Each row has a name. Each piece below is followed by the name of the row it came from, unless a question asks for something else. Each question is about the rows just above it.

libo: [ 42   9  44  25  17 -51  54 -34 -38  52  48  14  45 -63 -81  31  13  -2
 -59 -14  39 -99  47  34  50  41 -47 -44  32  53  57 -34  54  23  20  47
   9  34   0 -35  55  44  44  50  29  54  21]
Vigud: [ 60   4   1 -12  43  24   7 -36   0  11  47   9  40  61  38   7  39 -65
  -6  60   9  50 -19   4   8  42 -85  10 -77  19  -4  -6  87  -5  10 -58
   2  45   0   7  83 -55  57   1 -42  33   4]
Fel: [-14  19   7 -38 -17 -14  19  19 -80  17   3  45 -71  -8  -6  24   8  25
 -27   7  29   8  15  30 -18  -2  51 -89  60  24  70  23 -79  14  41 -41
  24  -7  42  27 -45 -58 -11  39   1 -89  32]
vosa: [-56 -24 -14  -7 -47 -20 -23  48 -63  -8 -58 -24 -45 -57 -31 -28 -48  79
  44 -57 -33 -58   7 -30 -14 -34 107 -70 115 -33  48   1 -99  -7 -28  28
 -21 -61 -33 -28 -61  12 -52  19  81 -51 -23]
leg: [-47 -27 -18  35 -24  -9 -34  26  42 -10 -60 -60  31 -46  -2 -34 -63  71
  36 -55 -45 -71  32 -50  32 -36  76  37  40 -49 -50  -6 -14 -27 -55 107
 -42 -56 -53 -37  18 109 -37 -27  33  40 -42]
vuven: [ 57  31  54 -63 -99 -35  39  50  48 -14  20  45  41   0   9 -34  44   9
 -81  47 -44 -34  44  34  54  53 -51  47 -59  42  17  34  14  52  51  54
  21 -47  13  29  -2  25  32  55  23 -38  44]
debib: [   2   19   -2  -48  -13   -9   10    9  -71   -1   29   36 -105    6
  -32    8   34   38  -42   17   30   32   -5   24  -25    3   58  -79
   62   16   61    6 -102   15   44  -44   28   28   45   16  -65  -58
   -3   20   13  -96   28]
baken: [-27 -60 -10 -10 -49  -2  37 109  35 -56 -55 -42 -50 -14 -46 -27  31 -37
  40 -36  32 -34  40 -27 -53  42 -37  71 -47 -34 -45 -55  76 -60 -24 -18
  -6 107 -71  32 -42  26 -63 -50  33  36  18]
Which row holds these entries in another order? [-34  40 -27 -53  42 -37  71 -47 -34 -45 -55  76 -60 -24 -18  -6 107 -71
  32 -42  26 -63 -50  33  36  18 -27 -60 -10 -10 -49  -2  37 109  35 -56
 -55 -42 -50 -14 -46 -27  31 -37  40 -36  32] | baken
Put [ 48 -14  44 -28 -23 -57  48  28 -33 -14 -28 -28  -7 -58 -47 -63 -57 -45
 -24  -8  19  81 -23 -31   7 -51 -33 -61 -21 -99 -33 -61  12 -58 -56   1
 115 -34 -70 -20 -30 -48  -7  79 -24 -52 107] back in order: which row is it? | vosa
Which row holds these entries in another order? [ 42   1  83  39   7  45   4 -19  24  50 -58  10  -6  -6  -4  61 -12  -5
  43   9  60  60   8 -55   7   0   4 -36  11   4   2   7  38  19 -77  87
  47 -65   9 -42   1  57 -85  10  33   0  40] | Vigud
Which row holds these entries in another order? [-71 -63 -60 -60 -56 -55 -55 -53 -50 -50 -49 -47 -46 -45 -42 -42 -37 -37
 -36 -34 -34 -27 -27 -27 -24 -18 -14 -10  -9  -6  -2  18  26  31  32  32
  33  35  36  37  40  40  42  71  76 107 109] | leg
[ 21  54  29  50  44  44  55 -35   0  34   9  47  20  23  54 -34  57  53
  32 -44 -47  41  50  34  47 -99  39 -14 -59  -2  13  31 -81 -63  45  14
  48  52 -38 -34  54 -51  17  25  44   9  42] is which row reordered? | libo

Vik: [ 36 -13  12   4 -19  21  13 -48  17 -11  32 -10  28]
Fel: [-52 -30  -3 -10   0  24 -79   0 -17 -52 -32  82  28]
zalal: [-30 -10  -3 -32   0   0  28 -52  82 -79  24 -52 -16]
libo: [-21   4  -3 -36 -63 -34  36   0  58 -63  22 -40 -17]
debib: [ 36 -32  12   4 -19  21  13 -48  17 -11  32 -10  28]
Vigud: [-79   0  24  -3  82 -30 -52 -52 -33   0 -10  28 -16]
leg: [ 38   0   0 -21  19   7  36   0 -53   0   6  16   0]
Which row holds these entries in another order? [-48 -19 -13 -11 -10   4  12  13  17  21  28  32  36] | Vik
[-52 -16 -30 -10  -3 -32   0   0  28 -52  82 -79  24] is which row reordered? | zalal
Put [-48 -32 -19 -11 -10   4  12  13  17  21  28  32  36] back in order: which row is it? | debib

Kalo: [ 15   2   2  27 -24  29 -10  20]
vuven: [ 11  -4  17 -56  35 -14  18  21]
Vigud: [-16   8  -5  23  -4   3   0   3]
vap: [ 17  11  21  35 -56  17 -14  -4]
zalal: [-56  35  18  22  17 -14  11  -4]
debib: [ 35 -14  11  18  21 -56  18  -4]
leg: [-88  27 -22  13  30 -18  30  47]
[ 21  18 -14  35 -56  17  -4  11] is which row reordered? | vuven
Which row holds these entries in another order? [ 21  11  -4  17 -56  35 -14  18] | vuven
Put [-88 -22 -18  13  27  30  30  47] back in order: which row is it? | leg
Which row holds these entries in another order? [ -4  11  17 -56 -14  35  22  18] | zalal

Vik: [-62  47   5  45 -43]
leg: [ 59 -22 -45  -5  55]
Fel: [-90 -12  61  56 -49]
Vigud: [16 -4 35 62 35]
vosa: [-97  55  34  32 -35]
baken: [ 71 -27 -13  13  11]
debib: [-90 -49 -12  60  56]
libo: [ 71 -27 -12  11  13]
Kalo: [ 19   8  -4 -76   7]
vap: [ 71 -27 -12  10  13]
Which row holds these entries in another order? [-13  11 -27  71  13] | baken
Put [ 56  60 -12 -49 -90] back in order: which row is it? | debib
Put [-12  10  71  13 -27] back in order: which row is it? | vap
Put [-27 -12  11  13  71] back in order: which row is it? | libo
[-49  56  61 -12 -90] is which row reordered? | Fel

zalal: [  2  11   4  16   8   6  10  19   2  24  11  20  17 -20  28   8  41  11
  61   9 -22]
Fel: [ 32  88 -24  -8  55 -39  34  92 -32 -17  55  83 -20  50 -29  -7  40 -65
  53 -31  54]
debib: [ 14   3 -29  61  22 -31   5  -3 -44  83   3   0 106   1 -26  92  15  28
  30  11   6]
Vigud: [-29   5  92  22 -26  83  15 -44  -3 -31  14   1   3  11   1  28   3  30
  61   6 106]
vosa: [  2  11   4  16   8   6  10  19   2  24  11  20  17 -20  28   8  41 -15
 -31  -8  32]
vuven: [  1  92   3  30 -31   3  60  22  14 -29  -3 -44  11 -26  28 106   5  15
  83   6   0]
vap: [  2  24  11  61  20   8   2  17  41  16 -22  11   8   6  10  11  28  19
 -20   3   9]
Kalo: [   8   -9   11  -49   17    8   -4   -8   18  -69  -14  -12  -93   -1
    9 -100    6   76    8   40  -11]
baken: [  0   2  11 -58  20  12  28   6   6   4   5   2   8 -37  10  11  26   9
  16  24  19]
Put [-44 -31 -29 -26  -3   1   1   3   3   5   6  11  14  15  22  28  30  61
  83  92 106] back in order: which row is it? | Vigud
Put [-22   9  61  11  41   8  28 -20  17  20  11  24   2  19  10   6   8  16
   4  11   2] back in order: which row is it? | zalal
Which row holds these entries in another order? [-26 -44 -31  14  11  83 106   1   3  92   0  -3  15  30  61   6  22   3
   5 -29  28] | debib
[  9   3 -20  19  28  11  10   6   8  11 -22  16  41  17   2   8  20  61
  11  24   2] is which row reordered? | vap
Which row holds these entries in another order? [-22 -20   2   2   3   6   8   8   9  10  11  11  11  16  17  19  20  24
  28  41  61] | vap
Which row holds these entries in another order? [-22 -20   2   2   4   6   8   8   9  10  11  11  11  16  17  19  20  24
  28  41  61] | zalal
[  6  11  30  28  15  92 -26   1 106   0   3  83 -44  -3   5 -31  22  61
 -29   3  14] is which row reordered? | debib

Fel: [ 86  13   7  48 -73  48 -21]
zalal: [-24 -39 -50  57 -11   4   4]
Vigud: [ 48  13   7 -73  86 -20  48]
[  4 -39 -24  57 -50   4 -11] is which row reordered? | zalal
Put [-73 -20   7  13  48  48  86] back in order: which row is it? | Vigud
[-50 -39 -24 -11   4   4  57] is which row reordered? | zalal
Which row holds these entries in another order? [  4 -24 -39 -50  57 -11   4] | zalal
[ 48 -21  86   7  48 -73  13] is which row reordered? | Fel

vap: [ 20 -24  74  50 -24  96]
baken: [-23  74 -24  96  21  50]
libo: [ 50 -23  96  20  74 -24]
Which row holds these entries in another order? [-24  74  20  96 -23  50] | libo
[-23  50  96  21  74 -24] is which row reordered? | baken
Which row holds these entries in another order? [-24 -23  20  50  74  96] | libo
Put [ 50 -24  96  20 -24  74] back in order: which row is it? | vap
Put [-24 -24  20  50  74  96] back in order: which row is it? | vap
Put [ 74 -24  50 -23  96  20] back in order: which row is it? | libo
Which row holds these entries in another order? [ 50  74  20 -23  96 -24] | libo

Vik: [ 5 45 -2 10 92 19 -8 10 12]
debib: [ 0  6  4  6  3  3 -1  7  9]
baken: [-2 92  5 10 19 12  9 44 -8]
vosa: [ 0 -8  4  6  3  3 -1  7  9]
vap: [ 5  6  3 -8  0  9  7 -1  3]
zalal: [ 2 -4 -2 -8  4 -3  1 -5 -2]
Put [12 10 -8 19 92 10 -2 45  5] back in order: which row is it? | Vik
Put [ 9  7 -1  3  3  6  4 -8  0] back in order: which row is it? | vosa
Put [ 0  9  7 -1  3  5  6  3 -8] back in order: which row is it? | vap
[ 3  0  6  4  9 -8 -1  3  7] is which row reordered? | vosa

leg: [ 11  55 -65  76]
vuven: [ 55 -64  76  11]
libo: [-41  20 -74  11]
debib: [-35  58 -39  89]
Kalo: [-41 -86 -37  19]
Vik: [-41  20 -86 -37]
zalal: [-26  -9 -16   0]
[-41 -86  20 -37] is which row reordered? | Vik
[ 11 -74  20 -41] is which row reordered? | libo
Put [ 11  76  55 -64] back in order: which row is it? | vuven

vosa: [ 18 -13 -46 -15  42 -29  48  -1  -4 -27  30   4  18 -11  -2  15  13  54
  32  33  43  42 -17]
baken: [-29 -15  -1 -27  42  -2  18  18  15  43  54 -13 -11  42  48  33  30 -46
   4  -3  13 -17  32]
Vik: [ 59  17  -4 -15 -25  66   6  22  46 -33 -34 -62 105  14 -26 -29 -16   5
   3  36 -16  74 -26]
Vigud: [ 32 -13  -1 -11 -29  -4 -27  15  42  18  18  48  13  33   4 -17  30  42
 -46  54 -15  -1  43]
vap: [ 37 -17  50 -15 -57 -49   9  -3  32  22 -29  22  44  15  49   3  49  13
  -2  50  26  29  15]
Put [ 13 -17  32 -29 -15  -1 -27  42  -2  18  18  15  43  54 -13 -11  42  48
  33  30 -46   4  -3] back in order: which row is it? | baken
Which row holds these entries in another order? [-17  13  33  18  18  54 -11 -29 -27  42  30  32  -2  43 -13 -46  48  -3
  42   4  -1  15 -15] | baken
Which row holds these entries in another order? [-15  -1  43  32 -13  -1 -11 -29  -4 -27  15  42  18  18  48  13  33   4
 -17  30  42 -46  54] | Vigud
[-62 -34 -33 -29 -26 -26 -25 -16 -16 -15  -4   3   5   6  14  17  22  36
  46  59  66  74 105] is which row reordered? | Vik
Which row holds these entries in another order? [ 18 -13  30  32 -29  42  54  42 -17  -1  15 -15 -11  43 -27  33  -2  18
  13  48 -46   4  -4] | vosa

baken: [ 18 -54  -3 -27 -48 -25 -14  35  32 -51  -8 -17  44  32  -6 -17  19  29
  -1  37 -32 -21 -26  23  54  36   5 -29  15  35  44 -35  12 -12  -5 -21
 -19  70   6   1  38 -34 -15 -12  -6   4  64   4 -36 -49 -31  -6]
vosa: [ 13 -23 -11 -28 -41 -22 -34  37  22 -59   5 -28  45  16 -13 -31  16  21
  -2  -2 -46 -24 -22  14  60  15 -30 -10  -5   5  43 -16  16 -27  21 -14
 -24  55  -1  -3  41 -26 -13   0  21 -15  11  19 -46  -3 -29  -3]
Vik: [ -9 -83   9 -83   7 -19  57  37  13   1  19 -34 -21  16   1  85  40  50
  11 -58  12   5 -30  13  44  -7  50 -30 -28 -32  50 -31  -8 -56  43 -13
 -21  10  12  18  38  40  -5 -13   3 -34 -25  64 -24  45  -5  -2]
Vigud: [ 22 -24  -7  -8 -27 -19  -3  22  42 -28  35 -20  -3  18  -4 -52  25  48
   0  29 -62 -23 -12 -16  18  21 -22 -43  -3  26  51 -39  25 -15  34 -41
 -10  51  22  -7  62  25 -46   4  -7 -32  20  37 -31 -42 -15  -8]
libo: [ 34  40 -14   3  -1 -30   8 -20 -24 -32  15  -3 -38 -18 -29 -39  28  20
  -4  36 -35  78  10 -17   2   4  -3 -19  -3  15  10 -40  21 -22  -4 -11
  16  35 -12 -36  -2  13 -23   4 -20 -28  15  19 -57 -38 -15  -7]
Fel: [ 10 -30 -17 -20 -15 -32 -38   8  13 -57 -36 -14  40  -3 -29  -1   4  -4
  -3  19 -11   2   3  36  78  -2 -24  10 -22  15  -4  16 -19 -38 -23  -3
 -39  20 -12 -18  15 -35  15  28  34   4  -7 -20 -29  35 -40  21]
leg: [  4  -5 -20 -29 -23 -22 -20  43   0 -41  23 -17  49  22 -17 -40   3   9
   8 -34 -41 -30 -17  17  72   7 -35   7 -21 -24  32  11  18 -26  26   4
 -26  29  -1   1  41 -39  -3   8  46  -4  -8  10 -44  18  -8  -8]
vap: [ 23 -49 -29   3 -13  -6   2  55  32 -20  11  11  -7  33   2 -32   2  34
  -4  22 -44 -35 -40  16  16  14 -22 -50  13   8  57 -32  18 -17   6 -27
   0  47  18  -9  58  14 -52  -6 -17  -9  44  31 -25 -53  -1  13]
Kalo: [ 13 -13 -41 -16  -4 -22 -21  28  16 -31  12 -12   3   4 -19 -29  -2   7
  -1  -5 -29  -6   0  14  60 -11 -36  -8 -27  -6   9   7   3 -44   9  -5
 -17  21   4 -19  41 -14 -13  28  42 -13 -12   8 -25  26 -28   2]
zalal: [ 24 -76 -35   9 -10  -4   5  64  37 -23 -18  22 -18  42  -1  -9 -15  29
  -8  32 -13 -22 -41  37  16   5 -18 -54  23  21  45 -35  -2 -20 -18 -26
   3  39  11 -18  55   2 -40 -10 -27   1  62  17 -20 -63 -16  21]
debib: [ -3 -39   3 -19   4  17 -30 -32   2 -38  -4  36  40  20  10  13 -22  15
  78  35  15  10 -35 -38 -14  21  34 -17 -20  -2 -29 -28  -4  28  19 -12
   4 -20 -11  -7 -24 -36  -3 -57  -3  15   8 -18 -15 -23  -1 -40]
vuven: [ 16 -84 -19 -14 -29 -16   6  60  26 -42 -27  13  22  47  -2   0  -7  30
   2  36  -8 -20 -36  48  39  29   6 -33  35  23  36 -29  -7 -17 -38 -14
 -11  51   7 -10  45 -29 -18 -15 -15  22  79  -8 -20 -63 -18  16]
Put [-34  44 -21  35  36 -35  -1  32 -15  35 -36 -27 -51  37  29 -26 -48 -12
  23   1 -14  38  12  15  54 -21  18 -25  -6  -5  -6   4 -31 -12 -54 -19
  32  64  44  19 -17  -6   6 -17   4 -29 -32  -3 -49   5  70  -8] back in order: which row is it? | baken
Put [-76 -63 -54 -41 -40 -35 -35 -27 -26 -23 -22 -20 -20 -18 -18 -18 -18 -18
 -16 -15 -13 -10 -10  -9  -8  -4  -2  -1   1   2   3   5   5   9  11  16
  17  21  21  22  23  24  29  32  37  37  39  42  45  55  62  64] back in order: which row is it? | zalal
[-57 -40 -39 -38 -38 -36 -35 -32 -30 -29 -28 -24 -23 -22 -20 -20 -19 -18
 -17 -15 -14 -12 -11  -7  -4  -4  -3  -3  -3  -2  -1   2   3   4   4   8
  10  10  13  15  15  15  16  19  20  21  28  34  35  36  40  78] is which row reordered? | libo
Put [ 78 -36 -35 -23 -22 -20 -40  40 -15  34  -2 -11  20  35  15  -4  10 -57
 -14   4   2 -19 -24  -1  -3 -18  -7  -3   8  16  28 -17  36   3  19   4
 -29 -30  10  13  -4  15 -38 -29  -3  15 -38 -12  21 -39 -32 -20] back in order: which row is it? | Fel
[ -2 -29 -28  -4  28  19 -12   4 -20 -11  -7 -24 -36  -3 -57  -3  15   8
 -18 -15 -23  -1 -40  -3 -39   3 -19   4  17 -30 -32   2 -38  -4  36  40
  20  10  13 -22  15  78  35  15  10 -35 -38 -14  21  34 -17 -20] is which row reordered? | debib
Put [-40  -1 -23 -15 -18   8  15  -3 -57  -3 -36 -24  -7 -11 -20   4 -12  19
  28  -4 -28 -29  -2 -20 -17  34  21 -14 -38 -35  10  15  35  78  15 -22
  13  10  20  40  36  -4 -38   2 -32 -30  17   4 -19   3 -39  -3] back in order: which row is it? | debib

vap: [ 11  -8 -21 -10   0   0]
debib: [  0  89  33 -50  14  18]
Vik: [-41  95  -4 -35  13  24]
Vigud: [ 2  1 -3 -4  1  1]
Fel: [ 0  5 -1 -3  1  1]
libo: [ 48  11  22   5 -14 -23]
vosa: [ 48  11  22   5 -14   9]
Kalo: [  2  75  30 -55  40  29]
vuven: [ 3  2 -3 -5  0  0]
leg: [ 0 -5  3 -2  0  2]
baken: [ 95 -41  13  24  -4 -34]
[ 24  -4 -34  95 -41  13] is which row reordered? | baken
Which row holds these entries in another order? [  0  11  -8 -21 -10   0] | vap
[ 18  14 -50  33  89   0] is which row reordered? | debib
[-50   0  14  18  33  89] is which row reordered? | debib
Put [ 2 -5 -3  3  0  0] back in order: which row is it? | vuven
[-41 -35  -4  13  24  95] is which row reordered? | Vik
[-21 -10  -8   0   0  11] is which row reordered? | vap

Fel: [ 25  -2 -43   7 -57 -58  -9 -42 -39 -75 -13 -15 -71 114]
Vik: [-43 -15 -13 -72  -2   7 114 -42 -58 -75  25 -39 -57  -9]
baken: [ 41 110  53  73  51  -1 -36  22 -14  20  53  88  85  57]
libo: [ 24 -13 -39 114 -43  -2 -42 -15  -9 -75 -57   7 -58 -72]
Vigud: [  -2  -13   -9  114  -58    7  -43  -39  -75  -72  -57   24  -42 -105]
debib: [ 20 110 -36  41  -1  74  88  22  51  53  57 -14  53  85]
Which row holds these entries in another order? [ 51  85  20  88 -14  53  22 110 -36  -1  57  41  53  74] | debib
Which row holds these entries in another order? [-58  -9 -42 -39 -75 -13 -15 -71 114  25  -2 -43   7 -57] | Fel
Which row holds these entries in another order? [-75 -72 -58 -57 -43 -42 -39 -15 -13  -9  -2   7  25 114] | Vik
Which row holds these entries in another order? [ -9 -43 -15 -13 -72  -2   7 114 -42 -58 -75  25 -39 -57] | Vik

leg: [-12   5  -7  48   2   0   6 -22  35 -16]
vap: [-43  17  30  -7  -3  12  42  -1  65   5]
Vik: [ 12   5  65  -7  42 -43  18  -1  -3  30]
debib: [  5  29  41  -7  65  -3 -43  17  12  -1]
Which row holds these entries in another order? [ 12 -43  -7  18  -3   5  42  30  -1  65] | Vik
Put [  0 -22  35   5 -12  48  -7   2 -16   6] back in order: which row is it? | leg
Put [-43  -7  -3  -1   5  12  18  30  42  65] back in order: which row is it? | Vik
Which row holds these entries in another order? [  5  65  -1  42  12  -3  -7  30  17 -43] | vap
Which row holds these entries in another order? [ 30  -3  -1  18 -43  42  -7  65   5  12] | Vik
[ 42  12  -1  -7   5 -43  30  -3  17  65] is which row reordered? | vap

libo: [ 41 -75 -33 -66  36]
Vik: [-49 -31  42  66  32]
Vigud: [ 84  61 -24  34  39]
vuven: [-73  52  47 -40 -18]
vosa: [-86  62 -61 -41 -12]
baken: [ 84  61 -24 -25  39]
Fel: [-31  42 -46  31  66]
zalal: [-46 -31  42  66  32]
Put [-46 -31  32  42  66] back in order: which row is it? | zalal
Put [ 36 -66 -33 -75  41] back in order: which row is it? | libo
Which row holds these entries in another order? [-24  34  39  84  61] | Vigud

